Below is a small trained network, with its code and all its weights. Each question gives an input and a target symbol and asks what happens when units are switched off, that is, made to give their printed mean instead of their output.

import numpy as np


def w(rows, s, z=0):
    codes = np.array(rows[::2]) - 128.0
    scale = np.full(codes.shape[1], s)
    scale[-1] = z or s
    return codes * scale


def norm(h):
    return h / np.sqrt((h * h).mean(-1, keepdims=True) + 1e-5)


def f(y):
    return y / 2 * (1 + np.tanh(0.7978845608 * (y + 0.044715 * y**3)))


def softmax(a):
    e = np.exp(a - a.max(-1, keepdims=True))
    return e / e.sum(-1, keepdims=True)


def log_softmax(a):
    a = a - a.max(-1, keepdims=True)
    return a - np.log(np.exp(a).sum(-1, keepdims=True))


def net(x, mask):
    ids = ['ΓΔΘαβζηλπσφψ'.index(c) for c in x.split()]
    T = len(ids)
    res = E[ids] + P[:T]
    u = 0
    for l in range(2):
        r = norm(res)
        for j in range(2):
            rows = slice(2 * j, 2 * j + 2)
            q, k, v = (r @ M[l][rows].T for M in (Q, K, V))
            z = softmax(np.where(np.tri(T) > 0, q @ k.T / 2**0.5, -1e9)) @ v
            o = O[l][rows]
            res = res + np.where(mask[u + j], z, o[:, -1]) @ o[:, :-1]
        u += 2
        y = f(norm(res) @ A[l][:, :-1].T + A[l][:, -1])
        res = res + np.where(mask[u : u + 8], y, B[l][:, -1]) @ B[l][:, :-1]
        u += 8
    return log_softmax(norm(res)[-1] @ U[:, :-1].T + U[:, -1])


Q, K, V, O, A, B = {}, {}, {}, {}, {}, {}
E = w([
[155,171,138,97,142,105,71,199,208,118,176],'Γ',
[146,170,77,121,52,168,124,135,139,99,123],'Δ',
[161,98,218,157,98,68,78,139,91,135,200],'Θ',
[175,64,58,129,116,186,126,175,121,76,125],'α',
[35,173,142,130,72,95,142,149,149,206,253],'β',
[91,54,111,98,93,68,167,100,165,76,113],'ζ',
[104,140,74,227,133,138,110,171,161,203,105],'η',
[137,185,122,120,110,95,200,186,121,106,114],'λ',
[167,57,80,133,151,129,219,170,98,150,139],'π',
[137,122,58,94,152,146,161,167,153,151,107],'σ',
[157,153,209,123,86,167,164,113,159,157,159],'φ',
[151,152,101,152,120,98,161,126,164,106,52],'ψ',
],0.007)
P = w([
[157,89,126,40,137,181,128,114,77,58,45],'0',
[222,41,143,22,90,152,127,77,96,141,107],'1',
[184,4,177,54,69,131,148,139,180,125,126],'2',
[183,74,144,92,101,75,122,170,153,137,104],'3',
[154,110,123,137,136,69,95,118,158,151,81],'4',
[114,114,111,155,137,76,134,95,154,128,61],'5',
[95,126,83,172,129,88,188,51,160,123,40],'6',
],0.0019)
Q[0] = w([
[91,176,96,223,221,147,109,88,123,178,55],'0.h0',
[252,100,97,36,19,51,179,230,165,85,90],'0.h0',
[181,217,108,157,29,87,165,166,197,147,31],'0.h1',
[158,120,195,167,81,151,193,136,241,168,75],'0.h1',
],0.0037)
K[0] = w([
[57,112,31,189,188,96,61,177,69,30,94],'0.h0',
[115,76,213,172,29,82,186,70,217,167,207],'0.h0',
[84,156,56,253,132,32,140,142,205,210,155],'0.h1',
[124,133,91,195,124,32,115,80,217,166,55],'0.h1',
],0.0035)
V[0] = w([
[126,77,60,133,129,43,79,160,47,36,73],'0.h0',
[216,166,195,178,182,230,125,159,99,144,86],'0.h0',
[153,124,113,150,130,47,102,96,210,46,4],'0.h1',
[184,126,187,66,90,145,198,100,219,57,186],'0.h1',
],0.003)
O[0] = w([
[213,114,98,23,151,93,144,211,127,75,154,61],'0.h0',
[166,52,204,239,146,254,80,174,163,207,100,147],'0.h0',
[208,47,131,121,93,72,26,166,72,146,72,222],'0.h1',
[29,140,158,121,152,140,133,90,51,122,57,252],'0.h1',
],0.0042,0.0028)
A[0] = w([
[148,106,90,111,191,143,164,127,113,78,100,159],'0.n0',
[61,202,103,161,113,84,81,114,169,195,226,93],'0.n1',
[84,195,94,72,125,115,161,116,105,88,235,154],'0.n2',
[168,105,150,131,166,146,84,128,93,119,184,3],'0.n3',
[130,102,122,3,105,80,103,126,130,105,182,145],'0.n4',
[151,209,152,182,97,171,150,157,178,126,163,95],'0.n5',
[78,102,88,196,49,114,74,130,113,134,141,147],'0.n6',
[102,104,151,180,205,87,27,101,133,124,178,139],'0.n7',
],0.0041,0.0022)
B[0] = w([
[100,120,191,121,78,19,151,141,175,166,105,245],'0.n0',
[55,181,117,199,59,94,155,108,129,140,99,148],'0.n1',
[186,21,113,168,63,37,3,146,153,96,97,202],'0.n2',
[220,114,136,143,181,86,160,156,157,100,112,14],'0.n3',
[88,127,39,154,226,107,76,162,60,5,81,254],'0.n4',
[86,82,124,54,189,194,196,104,162,186,87,180],'0.n5',
[167,96,106,65,186,91,244,148,92,59,31,233],'0.n6',
[129,194,117,158,137,113,247,221,158,95,129,84],'0.n7',
],0.0035,0.0011)
Q[1] = w([
[173,93,91,142,81,74,208,131,48,128,16],'1.h0',
[219,137,128,214,56,52,136,186,135,95,98],'1.h0',
[23,71,135,190,37,56,203,182,160,123,1],'1.h1',
[62,64,49,177,33,56,220,224,140,160,24],'1.h1',
],0.0037)
K[1] = w([
[57,98,88,210,73,60,101,80,177,148,116],'1.h0',
[132,113,13,157,175,82,146,133,141,177,71],'1.h0',
[35,182,175,187,56,234,167,75,153,195,91],'1.h1',
[57,192,239,194,97,255,142,80,181,205,150],'1.h1',
],0.004)
V[1] = w([
[125,97,114,15,115,66,70,154,114,65,189],'1.h0',
[96,43,141,47,225,130,149,49,42,83,127],'1.h0',
[189,149,253,29,122,202,156,106,147,163,107],'1.h1',
[13,83,133,132,108,99,102,80,163,111,183],'1.h1',
],0.0031)
O[1] = w([
[105,118,164,152,116,150,96,70,151,127,115,217],'1.h0',
[99,113,123,98,254,101,119,73,124,123,69,110],'1.h0',
[111,109,199,90,161,140,111,113,151,180,101,194],'1.h1',
[133,142,106,161,93,67,80,78,101,119,105,2],'1.h1',
],0.0064,0.0013)
A[1] = w([
[59,166,123,122,111,105,138,149,135,146,69,106],'1.n0',
[78,137,251,147,133,184,114,48,154,212,140,126],'1.n1',
[78,96,181,171,157,152,177,175,160,94,241,252],'1.n2',
[66,220,192,82,132,78,150,162,126,94,152,172],'1.n3',
[214,105,75,134,126,113,84,218,41,114,169,201],'1.n4',
[206,46,191,63,118,136,46,156,215,169,63,112],'1.n5',
[88,124,161,133,225,172,202,72,127,254,112,143],'1.n6',
[42,74,63,98,88,181,151,162,128,168,48,195],'1.n7',
],0.0038,0.0023)
B[1] = w([
[140,99,115,107,191,165,150,132,67,140,165,178],'1.n0',
[135,60,90,144,45,148,47,66,147,105,74,211],'1.n1',
[202,202,70,188,104,177,121,19,156,109,106,159],'1.n2',
[86,123,154,154,185,193,196,122,130,192,124,190],'1.n3',
[53,167,122,132,139,200,184,15,196,116,156,188],'1.n4',
[128,148,144,246,87,66,88,183,104,233,171,217],'1.n5',
[89,114,90,109,88,89,102,98,253,38,193,223],'1.n6',
[157,202,159,96,166,127,84,94,96,170,221,254],'1.n7',
],0.0035,0.0038)
U = w([
[91,227,133,226,211,201,52,196,179,41,139,4],'Γ',
[140,202,98,11,121,212,34,95,24,59,96,104],'Δ',
[200,176,227,253,213,126,114,35,84,27,192,23],'Θ',
[224,41,87,190,211,224,30,177,88,89,183,16],'α',
[60,219,68,187,47,47,143,49,75,65,154,244],'β',
[91,79,84,58,184,45,83,93,81,38,49,167],'ζ',
[230,186,40,201,53,203,222,228,201,87,204,75],'η',
[54,226,234,66,161,154,241,207,44,204,58,208],'λ',
[152,50,73,72,210,74,218,89,209,141,201,81],'π',
[105,147,73,42,222,56,52,189,145,208,205,24],'σ',
[50,70,216,146,58,207,89,18,227,214,95,203],'φ',
[225,57,215,201,51,38,42,199,89,234,41,109],'ψ',
],0.0045,0.0028)

Each question gives the input, a string of symbols that net reads in full, and the target symbol t.
The units are the heads (2 rows each of Q, K, V and O) and the neurons (one row each of A and B). Each row of codes is followed by its name. A weight is (code - 128) times the scale printed after its matrix; where a second scale follows, it is the last column's (O, A, B and U).
mask holds one flag per unit, layer by layer, with each layer's heads first. A switched-off unit (its flag False) gives its mean, the last column of its rows in O or B, instead of its output. The means were averaged over made-up inputs and are rounded, as every weight is.
A unit's drop is (log p(t) with every unit on - log p(t) with that unit switched off) / (log p(t) with every unit on - log p(t) with every unit switched off).
The circuit of an input: a set's keep is (log p(t) with only the set's units on - log p(t) with every unit switched off) / (log p(t) with every unit on - log p(t) with every unit switched off). Starting from the 12 units with the biggest drops (on a tie, the unit counted first), units are removed one at a time, each time the one whose removal leaves the highest keep (on an exact tie, the one counted first), for as long as the keep stays at least 0.8.
circuit, biggest first: the units of the circuit, biggest drop first
unit that matters most: the unit with the biggest drop
k most important neurons: the k neurons with the biggest drops, biggest first
which heads matter: for each layer, one digit per head in row order, 1 if its drop is at least 0.15 and else 0, layers parted by /
input π σ λ λ λ φ Θ, target φ: unit that matters most	1.h1
input λ λ λ φ λ Γ, target φ: which heads matter	10 / 01
input Δ β η, target η: which heads matter	00 / 00
input ζ λ λ, target ζ: circuit, biggest first	(0.h0 1.h0)
input λ λ λ ψ Γ φ λ, target φ: circuit, biggest first	(1.h1 0.h0)
input β λ ζ λ α, target ζ: which heads matter	10 / 00
input Θ π λ ζ Δ α, target ζ: 2 most important neurons	(0.n0 0.n4)
input Δ φ ψ ψ ψ π, target ψ: which heads matter	01 / 01
input β λ Δ ψ λ σ Θ, target β: circuit, biggest first	(1.h1 0.h0 0.n7)
input λ ψ β λ λ Γ, target β: which heads matter	10 / 01
input Δ ψ λ Γ Γ, target Γ: 2 most important neurons	(0.n4 0.n7)
input λ ψ Θ, target Θ: 2 most important neurons	(0.n4 1.n4)
input Δ λ Δ, target Δ: which heads matter	10 / 00
input φ ψ Δ, target ψ: circuit, biggest first	(0.h1 1.n5)
input λ λ φ φ φ Δ α, target φ: circuit, biggest first	(1.h1)
input λ Γ λ λ ψ φ Δ, target ψ: 2 most important neurons	(1.n5 1.n4)
input β Γ Δ π, target β: circuit, biggest first	(1.h1 0.h0)
input ψ λ β Δ α, target β: circuit, biggest first	(1.h1 0.h0)
input φ λ Θ, target φ: circuit, biggest first	(0.h1 0.h0)
input λ λ Δ Δ β α, target β: which heads matter	00 / 01
input ψ λ ζ, target ζ: circuit, biggest first	(0.n4 0.h0)
input α λ η Θ λ, target η: circuit, biggest first	(0.h1)
input λ α β β, target β: circuit, biggest first	(1.h1 0.n1)
input λ π σ, target σ: 2 most important neurons	(0.n0 0.n6)
input ζ λ λ λ Δ, target ζ: circuit, biggest first	(0.h0 1.h0 0.n4)
input λ λ ζ ψ, target ζ: circuit, biggest first	(0.h0 1.h0)
